Here is a tiny trained network, its code and every weight. The questions are about switching its units off for an input and a class, where a switched-off unit gives its printed mean instead of its output.

import numpy as np


def w(rows, s, z=0):
    codes = np.array(rows[::2]) - 128.0
    scale = np.full(codes.shape[1], s)
    scale[-1] = z or s
    return codes * scale


def f(y):
    return np.maximum(y, 0)


def log_softmax(a):
    a = a - a.max(-1, keepdims=True)
    return a - np.log(np.exp(a).sum(-1, keepdims=True))


def net(x, mask):
    res = np.array(x, float).reshape(1, 8) / 4 @ E
    y = f(res @ A[0][:, :-1].T + A[0][:, -1])
    res = res + np.where(mask, y, B[0][:, -1]) @ B[0][:, :-1]
    return log_softmax(res[-1] @ U[:, :-1].T + U[:, -1])


A, B = {}, {}
E = w([
[100,126,107,141,123,138,142,131,117],'x0',
[102,144,132,130,119,144,98,95,91],'x1',
[100,163,165,213,76,130,50,222,158],'x2',
[99,129,118,129,117,152,130,126,104],'x3',
[109,146,103,132,128,147,132,133,115],'x4',
[103,111,125,140,115,140,145,125,117],'x5',
[90,96,61,75,63,123,66,84,247],'x6',
[105,212,151,62,57,54,184,144,105],'x7',
],0.013)
A[0] = w([
[138,140,110,105,134,168,164,122,140,118],'neuron 0',
[93,155,139,158,103,144,98,188,175,165],'neuron 1',
[129,50,115,160,186,206,69,127,154,65],'neuron 2',
[135,137,142,142,146,146,147,156,75,10],'neuron 3',
[124,166,130,168,104,141,96,212,152,202],'neuron 4',
[124,112,124,92,179,115,161,139,163,124],'neuron 5',
[166,150,62,86,168,146,132,96,103,164],'neuron 6',
[178,145,179,190,188,116,150,147,35,78],'neuron 7',
[82,116,94,99,128,110,82,107,161,89],'neuron 8',
[141,139,125,144,130,104,122,71,116,200],'neuron 9',
[128,159,165,165,66,98,58,176,134,148],'neuron 10',
[107,122,150,181,82,97,57,181,125,98],'neuron 11',
[95,89,58,81,66,100,60,99,198,89],'neuron 12',
[116,102,109,166,111,83,138,171,135,61],'neuron 13',
[101,202,143,84,4,59,188,131,131,2],'neuron 14',
[94,164,227,187,95,163,88,176,183,219],'neuron 15',
[171,129,122,121,31,175,118,84,170,63],'neuron 16',
[137,90,94,156,196,179,95,115,146,47],'neuron 17',
[123,116,67,98,59,146,84,83,211,65],'neuron 18',
[152,98,95,44,149,138,156,89,105,126],'neuron 19',
[116,96,107,100,128,121,126,167,142,12],'neuron 20',
[88,162,134,44,87,60,150,160,107,28],'neuron 21',
[148,89,127,156,172,152,116,139,129,33],'neuron 22',
[108,118,91,119,158,82,154,53,113,90],'neuron 23',
[133,119,108,133,161,181,105,119,167,38],'neuron 24',
[127,109,112,51,203,115,205,22,127,166],'neuron 25',
],0.011,0.0026)
B[0] = w([
[127,136,95,118,134,159,121,126,124,153],'neuron 0',
[154,93,90,122,65,170,118,124,117,199],'neuron 1',
[181,213,183,199,164,64,73,16,202,229],'neuron 2',
[120,173,158,84,149,128,151,177,131,177],'neuron 3',
[141,80,63,97,102,149,74,134,86,210],'neuron 4',
[100,96,120,139,120,126,99,161,129,161],'neuron 5',
[120,83,103,129,113,121,93,150,133,189],'neuron 6',
[53,158,176,61,170,75,254,198,56,249],'neuron 7',
[151,130,148,118,166,116,163,161,110,182],'neuron 8',
[128,110,108,100,114,149,137,124,155,154],'neuron 9',
[169,62,98,127,112,143,70,126,103,214],'neuron 10',
[159,80,59,134,76,163,108,139,140,206],'neuron 11',
[77,126,195,89,162,101,215,206,54,238],'neuron 12',
[130,122,112,135,156,149,109,128,95,153],'neuron 13',
[154,193,185,226,132,94,75,84,235,230],'neuron 14',
[134,82,75,87,87,179,119,137,134,232],'neuron 15',
[87,172,138,97,132,128,154,169,120,175],'neuron 16',
[156,172,182,172,143,98,97,77,153,201],'neuron 17',
[76,133,160,52,189,87,215,188,90,227],'neuron 18',
[160,86,85,112,77,183,79,111,129,205],'neuron 19',
[121,99,143,159,141,119,150,147,122,140],'neuron 20',
[145,170,192,193,156,105,109,49,205,200],'neuron 21',
[119,169,141,140,133,123,118,119,159,177],'neuron 22',
[159,83,110,150,99,147,140,123,142,184],'neuron 23',
[136,197,145,144,144,119,114,87,133,171],'neuron 24',
[169,46,37,113,79,217,61,124,108,253],'neuron 25',
],0.0085,0.017)
U = w([
[137,28,47,119,78,224,96,122,123,156],'0',
[77,146,195,75,180,114,255,195,77,226],'1',
[136,206,197,254,149,110,94,37,219,3],'2',
],0.0096,0.0021)

Each question gives the input, the list of numbers given to net, and the class t.
The units are the neurons (one row each of A and B). Each row of codes is followed by its name. A weight is (code - 128) times the scale printed after its matrix; where a second scale follows, it is the last column's (A, B and U).
mask holds one flag per neuron, in row order. A switched-off neuron (its flag False) gives its mean, the last column of its row in B, instead of its output. The means were averaged over made-up inputs and are rounded, as every weight is.
A unit's drop is (log p(t) with every unit on - log p(t) with that unit switched off) / (log p(t) with every unit on - log p(t) with every unit switched off).
unit that matters most: the unit with the biggest drop
top k neurons: the k neurons with the biggest drops, biggest first
drop of u: that unit's drop, to one decimal
input [0,2,0,0,4,6,-7,-7], class 1: unit that matters most : neuron 7
input [2,-7,8,-7,2,3,4,8], class 0: top 4 neurons : (neuron 4; neuron 15; neuron 10; neuron 2)
input [-8,7,3,-7,4,-5,3,-4], class 2: top 3 neurons : (neuron 2; neuron 25; neuron 7)
input [5,7,6,3,4,-1,7,-3], class 1: top 3 neurons : (neuron 12; neuron 18; neuron 25)
input [-2,4,-7,-2,7,-6,8,6], class 1: top 4 neurons : (neuron 12; neuron 18; neuron 8; neuron 16)
input [0,-2,-5,-4,-7,-7,5,6], class 2: top 4 neurons : (neuron 14; neuron 21; neuron 7; neuron 15)
input [7,7,6,6,6,8,0,7], class 2: top 3 neurons : (neuron 14; neuron 21; neuron 25)
input [7,5,-2,-7,1,4,-4,5], class 2: top 2 neurons : (neuron 14; neuron 12)
input [3,-7,4,6,-6,0,7,-5], class 1: top 2 neurons : (neuron 12; neuron 18)
input [-7,4,-7,2,-7,-6,-3,-8], class 2: top 3 neurons : (neuron 2; neuron 17; neuron 15)
input [2,-7,8,-4,-6,3,-8,-1], class 0: top 2 neurons : (neuron 15; neuron 4)
input [7,2,-4,-4,-4,-3,0,-5], class 2: top 2 neurons : (neuron 2; neuron 17)
input [-6,-1,0,-1,0,-5,-5,8], class 2: drop of neuron 14 : 0.5
input [-7,-4,-3,-3,4,0,4,-3], class 1: drop of neuron 14 : 0.1
input [-1,-2,1,2,2,-5,7,-4], class 1: drop of neuron 5 : 0.0
input [8,5,-7,6,0,-4,-3,5], class 0: unit that matters most : neuron 25
